Below is a small trained network, with its code and all its weights. Each question gives an input and a target symbol and asks what happens when units are switched off, that is, made to give their printed mean instead of their output.

import numpy as np


def w(rows, s, z=0):
    codes = np.array(rows[::2]) - 128.0
    scale = np.full(codes.shape[1], s)
    scale[-1] = z or s
    return codes * scale


def f(y):
    return np.maximum(y, 0)


def softmax(a):
    e = np.exp(a - a.max(-1, keepdims=True))
    return e / e.sum(-1, keepdims=True)


def log_softmax(a):
    a = a - a.max(-1, keepdims=True)
    return a - np.log(np.exp(a).sum(-1, keepdims=True))


def net(x, mask):
    ids = ['αβεζθξπφ'.index(c) for c in x.split()]
    T = len(ids)
    res = E[ids] + P[:T]
    u = 0
    for l in range(2):
        r = res
        for j in range(3):
            rows = slice(4 * j, 4 * j + 4)
            q, k, v = (r @ M[l][rows].T for M in (Q, K, V))
            z = softmax(np.where(np.tri(T) > 0, q @ k.T / 4**0.5, -1e9)) @ v
            o = O[l][rows]
            res = res + np.where(mask[u + j], z, o[:, -1]) @ o[:, :-1]
        u += 3
        y = f(res @ A[l][:, :-1].T + A[l][:, -1])
        res = res + np.where(mask[u : u + 12], y, B[l][:, -1]) @ B[l][:, :-1]
        u += 12
    return log_softmax(res[-1] @ U[:, :-1].T + U[:, -1])


Q, K, V, O, A, B = {}, {}, {}, {}, {}, {}
E = w([
[101,217,73,162,129,119,70],'α',
[123,97,112,17,203,5,63],'β',
[101,75,168,210,22,147,91],'ε',
[115,54,201,123,215,197,170],'ζ',
[166,123,68,125,73,179,213],'θ',
[146,5,192,132,95,171,60],'ξ',
[2,146,111,118,180,116,171],'π',
[47,129,184,179,165,95,31],'φ',
],0.0085)
P = w([
[114,191,189,88,116,157,156],'0',
[96,94,50,224,254,91,214],'1',
[123,51,47,209,213,98,154],'2',
[137,45,87,178,239,126,120],'3',
[172,142,107,113,118,95,112],'4',
[118,149,91,117,133,109,108],'5',
[111,130,92,116,144,114,65],'6',
[110,72,58,105,140,147,97],'7',
[91,85,89,109,176,158,96],'8',
[83,101,74,111,171,170,126],'9',
[66,110,60,100,185,142,119],'10',
],0.0065)
Q[0] = w([
[180,152,211,132,24,186,253],'L0H1',
[126,119,183,129,46,169,154],'L0H1',
[55,155,56,146,183,49,52],'L0H1',
[168,21,146,192,78,203,215],'L0H1',
[219,196,167,122,66,170,149],'L0H2',
[72,67,99,155,175,95,70],'L0H2',
[55,135,99,140,159,145,156],'L0H2',
[57,155,128,70,93,83,85],'L0H2',
[213,35,141,126,108,106,101],'L0H3',
[128,2,106,191,92,151,71],'L0H3',
[190,151,153,76,68,187,73],'L0H3',
[171,197,159,129,103,160,159],'L0H3',
],0.0068)
K[0] = w([
[156,205,254,115,72,234,151],'L0H1',
[159,143,212,125,78,157,165],'L0H1',
[147,57,35,82,196,60,132],'L0H1',
[97,170,129,176,85,218,179],'L0H1',
[111,83,118,152,217,66,163],'L0H2',
[154,175,168,73,71,183,155],'L0H2',
[209,28,154,67,40,112,78],'L0H2',
[139,60,61,218,73,195,165],'L0H2',
[53,191,60,191,164,100,118],'L0H3',
[57,244,132,118,140,100,104],'L0H3',
[74,149,128,214,112,210,188],'L0H3',
[121,91,110,155,121,170,178],'L0H3',
],0.0067)
V[0] = w([
[137,175,108,80,69,92,77],'L0H1',
[71,114,167,242,59,184,181],'L0H1',
[118,222,118,119,79,123,134],'L0H1',
[168,133,74,207,88,166,179],'L0H1',
[169,108,132,157,54,216,254],'L0H2',
[237,120,92,54,122,150,114],'L0H2',
[51,216,93,34,255,89,159],'L0H2',
[105,172,113,213,65,117,43],'L0H2',
[176,184,66,133,199,134,136],'L0H3',
[69,175,128,150,97,124,201],'L0H3',
[115,211,137,205,144,124,74],'L0H3',
[119,42,156,95,174,130,134],'L0H3',
],0.0073)
O[0] = w([
[116,163,215,91,95,81,199,52],'L0H1',
[125,223,100,154,156,154,68,10],'L0H1',
[106,193,153,94,120,107,147,3],'L0H1',
[133,182,73,160,148,105,146,37],'L0H1',
[180,171,76,112,120,185,158,93],'L0H2',
[185,90,125,175,45,96,196,60],'L0H2',
[3,100,125,101,110,104,136,166],'L0H2',
[156,181,194,163,188,110,126,107],'L0H2',
[51,91,106,186,146,72,191,153],'L0H3',
[115,181,92,73,152,105,131,103],'L0H3',
[106,159,155,152,200,143,165,125],'L0H3',
[146,49,108,117,108,167,65,214],'L0H3',
],0.0074,0.0029)
A[0] = w([
[221,155,155,158,42,151,62,174],'L0N1',
[188,79,40,71,72,125,75,212],'L0N2',
[168,120,206,2,21,101,100,100],'L0N3',
[156,225,90,189,215,189,17,254],'L0N4',
[64,221,216,143,105,166,12,253],'L0N5',
[84,115,154,35,69,85,200,178],'L0N6',
[87,41,176,130,82,147,234,165],'L0N7',
[134,144,54,154,116,120,200,204],'L0N8',
[218,147,206,105,89,164,88,100],'L0N9',
[138,85,153,197,165,129,90,177],'L0N10',
[18,117,78,127,112,221,77,126],'L0N11',
[89,85,109,132,169,128,8,241],'L0N12',
],0.0044,0.0036)
B[0] = w([
[126,165,167,98,105,168,197,146],'L0N1',
[63,56,136,166,152,178,195,201],'L0N2',
[66,144,200,218,69,182,127,146],'L0N3',
[140,131,113,160,169,254,207,203],'L0N4',
[115,148,141,50,154,162,234,175],'L0N5',
[70,133,163,111,88,132,142,166],'L0N6',
[66,137,105,159,93,162,68,187],'L0N7',
[67,152,101,202,90,144,175,156],'L0N8',
[169,137,156,123,46,141,167,134],'L0N9',
[120,94,85,114,161,140,140,187],'L0N10',
[152,100,49,58,164,155,106,189],'L0N11',
[122,22,106,116,143,185,157,254],'L0N12',
],0.0051,0.0081)
Q[1] = w([
[73,55,111,95,109,185,201],'L1H1',
[207,184,197,124,49,38,108],'L1H1',
[141,183,192,137,154,29,74],'L1H1',
[80,129,82,117,183,137,145],'L1H1',
[114,67,107,119,197,175,165],'L1H2',
[125,109,246,96,28,60,71],'L1H2',
[114,139,70,105,142,248,120],'L1H2',
[180,202,162,88,47,38,80],'L1H2',
[172,39,74,196,163,149,133],'L1H3',
[87,134,199,20,26,143,131],'L1H3',
[67,23,10,159,121,254,223],'L1H3',
[57,94,96,100,179,196,199],'L1H3',
],0.0055)
K[1] = w([
[48,155,189,68,142,159,148],'L1H1',
[181,35,142,197,169,49,83],'L1H1',
[189,104,100,201,117,97,99],'L1H1',
[122,229,86,122,127,197,183],'L1H1',
[87,127,164,70,86,172,184],'L1H2',
[120,140,54,156,216,221,103],'L1H2',
[41,91,143,82,72,47,106],'L1H2',
[167,141,122,203,187,116,78],'L1H2',
[129,80,101,67,134,96,199],'L1H3',
[241,151,72,212,140,253,95],'L1H3',
[210,99,152,47,166,119,180],'L1H3',
[189,163,184,20,104,146,192],'L1H3',
],0.0056)
V[1] = w([
[130,232,203,155,244,169,148],'L1H1',
[117,142,179,212,111,74,84],'L1H1',
[70,43,135,90,145,104,101],'L1H1',
[104,253,6,86,103,112,211],'L1H1',
[208,101,53,190,66,183,144],'L1H2',
[76,173,157,171,109,5,240],'L1H2',
[177,112,126,247,100,158,170],'L1H2',
[79,174,148,136,219,159,173],'L1H2',
[126,25,28,195,160,125,32],'L1H3',
[125,57,173,149,252,103,110],'L1H3',
[139,176,6,231,179,96,174],'L1H3',
[116,116,241,222,50,115,159],'L1H3',
],0.0055)
O[1] = w([
[165,160,230,160,140,133,119,254],'L1H1',
[106,59,155,152,143,115,119,14],'L1H1',
[96,139,96,127,156,103,156,108],'L1H1',
[172,130,151,116,1,122,140,210],'L1H1',
[137,121,87,148,129,214,129,91],'L1H2',
[82,20,210,78,60,108,181,85],'L1H2',
[117,96,134,180,141,229,122,93],'L1H2',
[167,168,192,145,120,96,158,193],'L1H2',
[101,137,53,161,178,128,158,103],'L1H3',
[101,178,144,150,201,96,186,164],'L1H3',
[172,25,91,158,112,111,167,66],'L1H3',
[45,158,197,135,90,247,132,95],'L1H3',
],0.0072,0.0086)
A[1] = w([
[96,137,106,1,103,59,110,47],'L1N1',
[174,92,127,114,111,14,119,247],'L1N2',
[111,146,54,142,203,220,20,109],'L1N3',
[97,168,92,194,91,84,205,211],'L1N4',
[245,215,155,180,78,128,68,110],'L1N5',
[103,170,140,104,151,54,140,43],'L1N6',
[129,208,168,176,180,73,118,189],'L1N7',
[115,144,229,44,101,183,152,142],'L1N8',
[139,160,215,114,78,109,155,21],'L1N9',
[156,149,239,111,49,157,125,16],'L1N10',
[104,33,175,181,172,193,102,251],'L1N11',
[76,56,30,140,105,57,141,26],'L1N12',
],0.0049,0.0014)
B[1] = w([
[189,127,120,118,139,124,73,183],'L1N1',
[110,209,152,62,52,110,70,178],'L1N2',
[96,253,127,165,52,66,109,242],'L1N3',
[76,97,192,84,163,147,89,160],'L1N4',
[185,60,153,61,230,155,62,219],'L1N5',
[193,110,85,84,180,183,109,172],'L1N6',
[144,126,124,28,144,246,201,169],'L1N7',
[162,70,59,237,137,64,170,235],'L1N8',
[62,68,70,227,154,108,114,211],'L1N9',
[126,67,106,198,87,76,75,254],'L1N10',
[97,200,133,81,58,104,175,218],'L1N11',
[123,72,178,138,129,160,33,199],'L1N12',
],0.0046,0.0093)
U = w([
[97,152,153,207,99,64,173,114],'α',
[44,197,177,129,77,170,72,179],'β',
[133,143,169,122,178,155,244,178],'ε',
[108,90,96,147,164,118,123,4],'ζ',
[124,103,94,106,82,175,217,205],'θ',
[144,157,55,203,145,80,143,131],'ξ',
[152,129,152,122,138,129,3,54],'π',
[144,180,131,65,114,92,118,171],'φ',
],0.0041,0.0021)

Each question gives the input, a string of symbols that net reads in full, and the target symbol t.
The units are the heads (4 rows each of Q, K, V and O) and the neurons (one row each of A and B). Each row of codes is followed by its name. A weight is (code - 128) times the scale printed after its matrix; where a second scale follows, it is the last column's (O, A, B and U).
mask holds one flag per unit, layer by layer, with each layer's heads first. A switched-off unit (its flag False) gives its mean, the last column of its rows in O or B, instead of its output. The means were averaged over made-up inputs and are rounded, as every weight is.
A unit's drop is (log p(t) with every unit on - log p(t) with that unit switched off) / (log p(t) with every unit on - log p(t) with every unit switched off).
The circuit of an input: a set's keep is (log p(t) with only the set's units on - log p(t) with every unit switched off) / (log p(t) with every unit on - log p(t) with every unit switched off). Starting from the 12 units with the biggest drops (on a tie, the unit counted first), units are removed one at a time, each time the one whose removal leaves the highest keep (on an exact tie, the one counted first), for as long as the keep stays at least 0.8.
units of the circuit, in order: the units of the circuit, biggest drop first
top k neurons: the k neurons with the biggest drops, biggest first
top k neurons in layer l: the k neurons of layer l with the biggest drops, biggest first
heads that matter: for each layer, one digit per head in row order, 1 if its drop is at least 0.15 and else 0, layers parted by /
input ξ β α ξ, target ξ: units of the circuit, in order : L1H2, L1H3, L1H1
input ξ φ θ ε ε ζ φ ξ π ζ, target β: heads that matter : 111 / 011
input ζ θ ε φ ξ α, target ξ: units of the circuit, in order : L1H2, L1H3, L0H1
input β φ φ ε, target β: units of the circuit, in order : L1H3, L0H1, L0H2
input α β φ θ, target α: top neuron : L0N5
input φ ζ β ε ε β θ, target ε: top 2 neurons in layer 1 : L1N7, L1N10
input ζ β ξ β φ ξ β ε θ, target ξ: heads that matter : 001 / 111
input β β ζ β φ α α β ε, target ζ: heads that matter : 010 / 110
input β β α β β β ε π β, target ζ: units of the circuit, in order : L1H1, L0H2, L0H1
input β ξ ζ, target β: units of the circuit, in order : L1H3, L0H1, L0N3, L0H2
input ξ φ π φ π θ φ, target β: top 2 neurons in layer 0 : L0N1, L0N9
input ξ π π φ ε α θ θ θ α θ, target β: top 3 neurons in layer 0 : L0N1, L0N9, L0N8
input β θ θ β ξ θ θ π, target ζ: heads that matter : 110 / 110
input ξ π ξ ε ζ ξ π, target β: top 4 neurons : L0N1, L1N3, L0N9, L0N5
input ε π ε θ ζ φ, target π: top 2 neurons in layer 0 : L0N5, L0N1
input β φ ξ, target β: top neuron : L0N3
input β φ φ π, target β: heads that matter : 100 / 001
input α θ β ξ ε ξ β φ, target α: heads that matter : 111 / 110
input φ β β β ε ε ε φ α, target ε: top 2 neurons in layer 1 : L1N7, L1N10
input φ θ θ φ α θ ζ θ ζ π, target ε: top 2 neurons : L0N5, L1N7
input θ ε ξ φ ε, target θ: top neuron : L0N4
input α π ζ α β π φ β β β, target α: top 2 neurons in layer 0 : L0N5, L0N3
input ε β ξ π φ β ε, target π: top 3 neurons in layer 0 : L0N5, L0N1, L0N4
input θ π φ θ φ α π, target θ: heads that matter : 110 / 111
input ξ φ β φ θ β ζ φ ε ξ, target β: top 2 neurons : L0N1, L0N5
input β θ β θ, target ζ: top 2 neurons in layer 0 : L0N3, L0N7
input β ξ φ ε α ζ β π θ ζ ζ, target ζ: top neuron in layer 1 : L1N12
input ε ζ θ π ε, target π: top 2 neurons in layer 1 : L1N5, L1N10
input ε π θ ε α ζ π θ ζ, target π: top 2 neurons in layer 1 : L1N5, L1N10
input φ θ ε ε, target ε: top 2 neurons in layer 0 : L0N4, L0N5
